Below is a small trained network, with its code and all its weights. Each question gives an input and a class and asks what happens when units are switched off, that is, made to give their printed mean instead of their output.

import numpy as np


def w(rows, s, z=0):
    codes = np.array(rows[::2]) - 128.0
    scale = np.full(codes.shape[1], s)
    scale[-1] = z or s
    return codes * scale


def f(y):
    return y / 2 * (1 + np.tanh(0.7978845608 * (y + 0.044715 * y**3)))


def log_softmax(a):
    a = a - a.max(-1, keepdims=True)
    return a - np.log(np.exp(a).sum(-1, keepdims=True))


def net(x, mask):
    res = np.array(x, float).reshape(1, 7) / 4 @ E
    y = f(res @ A[0][:, :-1].T + A[0][:, -1])
    res = res + np.where(mask, y, B[0][:, -1]) @ B[0][:, :-1]
    return log_softmax(res[-1] @ U[:, :-1].T + U[:, -1])


A, B = {}, {}
E = w([
[98,74,193,230,113],'x0',
[133,129,120,134,127],'x1',
[148,130,111,145,129],'x2',
[16,134,77,101,38],'x3',
[55,53,60,139,244],'x4',
[143,133,110,143,127],'x5',
[145,132,109,146,129],'x6',
],0.011)
A[0] = w([
[169,249,173,111,104,214],'neuron 1',
[169,192,200,142,55,254],'neuron 2',
[149,107,178,203,146,160],'neuron 3',
[233,183,118,40,225,206],'neuron 4',
[127,88,74,83,82,165],'neuron 5',
[61,55,94,88,248,251],'neuron 6',
[87,190,65,117,55,208],'neuron 7',
[63,105,120,226,57,126],'neuron 8',
[157,132,37,70,120,230],'neuron 9',
],0.011,0.0058)
B[0] = w([
[183,134,114,19,93,195],'neuron 1',
[255,91,207,41,189,213],'neuron 2',
[198,54,159,135,227,169],'neuron 3',
[177,75,158,203,3,204],'neuron 4',
[77,221,75,120,121,165],'neuron 5',
[14,138,103,208,98,253],'neuron 6',
[164,226,100,66,109,204],'neuron 7',
[205,64,178,162,24,191],'neuron 8',
[51,208,108,131,70,190],'neuron 9',
],0.009,0.018)
U = w([
[126,115,146,84,104,253],'0',
[82,89,93,164,105,203],'1',
[110,193,111,51,160,23],'2',
[53,174,77,118,163,16],'3',
[128,49,114,56,221,62],'4',
[85,90,110,176,246,128],'5',
],0.012,0.0041)

Each question gives the input, the list of numbers given to net, and the class t.
The units are the neurons (one row each of A and B). Each row of codes is followed by its name. A weight is (code - 128) times the scale printed after its matrix; where a second scale follows, it is the last column's (A, B and U).
mask holds one flag per neuron, in row order. A switched-off neuron (its flag False) gives its mean, the last column of its row in B, instead of its output. The means were averaged over made-up inputs and are rounded, as every weight is.
A unit's drop is (log p(t) with every unit on - log p(t) with that unit switched off) / (log p(t) with every unit on - log p(t) with every unit switched off).
The circuit of an input: a set's keep is (log p(t) with only the set's units on - log p(t) with every unit switched off) / (log p(t) with every unit on - log p(t) with every unit switched off). Starting from all 9 units, units are removed one at a time, each time the one whose removal leaves the highest keep (on an exact tie, the one counted first), for as long as the keep stays at least 0.8.
circuit, biggest first: the units of the circuit, biggest drop first
unit that matters most: the unit with the biggest drop
k most important neurons: the k neurons with the biggest drops, biggest first
drop when u is switched off: that unit's drop, to one decimal
input [-7,2,5,-5,5,-8,-6], class 1: unit that matters most : neuron 4
input [3,-4,-6,-1,1,1,7], class 5: circuit, biggest first : [neuron 4; neuron 1; neuron 7]
input [-1,-6,0,1,-7,4,-1], class 2: circuit, biggest first : [neuron 8; neuron 4]
input [-1,-2,-3,5,-7,1,1], class 2: circuit, biggest first : [neuron 7; neuron 4]
input [0,1,6,3,-8,-4,-6], class 2: circuit, biggest first : [neuron 4; neuron 7]
input [-8,-3,5,1,1,6,-1], class 3: circuit, biggest first : [neuron 2; neuron 9]
input [0,-3,3,-5,3,4,4], class 1: 3 most important neurons : [neuron 4; neuron 2; neuron 6]
input [2,7,-4,0,-1,1,-6], class 4: circuit, biggest first : [neuron 4; neuron 6; neuron 9]
input [-3,3,3,8,0,-7,1], class 2: 2 most important neurons : [neuron 7; neuron 6]
input [-1,-3,-7,6,-6,0,2], class 2: circuit, biggest first : [neuron 7; neuron 4]
input [-4,0,0,4,0,-5,5], class 2: 2 most important neurons : [neuron 6; neuron 7]
input [-2,7,0,7,1,5,-2], class 3: 2 most important neurons : [neuron 2; neuron 1]
input [-3,4,3,-1,8,-4,0], class 1: 2 most important neurons : [neuron 4; neuron 7]
input [7,-5,6,6,-2,7,-2], class 0: circuit, biggest first : [neuron 6]
input [-3,0,7,8,1,2,8], class 3: 2 most important neurons : [neuron 2; neuron 1]
input [0,8,-5,7,-5,2,-1], class 2: 3 most important neurons : [neuron 7; neuron 4; neuron 5]
input [-1,-6,3,5,8,-7,3], class 3: 2 most important neurons : [neuron 4; neuron 5]
input [6,7,8,-7,0,-1,0], class 4: 2 most important neurons : [neuron 6; neuron 3]
input [6,-6,0,-2,5,-1,1], class 5: 2 most important neurons : [neuron 3; neuron 4]
input [-8,-3,1,7,2,5,-8], class 3: most important neuron : [neuron 2]
input [7,3,7,-1,6,-8,4], class 5: 2 most important neurons : [neuron 3; neuron 4]
input [-6,-3,3,0,8,3,-4], class 1: 2 most important neurons : [neuron 4; neuron 7]
input [0,-1,0,-6,5,4,-4], class 1: 3 most important neurons : [neuron 4; neuron 2; neuron 6]
input [1,-4,1,-5,-4,8,3], class 4: drop when neuron 2 is switched off : 0.2
input [4,-6,-1,-7,-7,0,3], class 4: drop when neuron 2 is switched off : 0.1
input [3,0,1,-2,-8,4,4], class 4: drop when neuron 2 is switched off : 0.2
input [7,8,7,-1,-2,8,3], class 4: unit that matters most : neuron 3
input [-6,-3,5,8,6,3,-1], class 3: drop when neuron 4 is switched off : 0.0
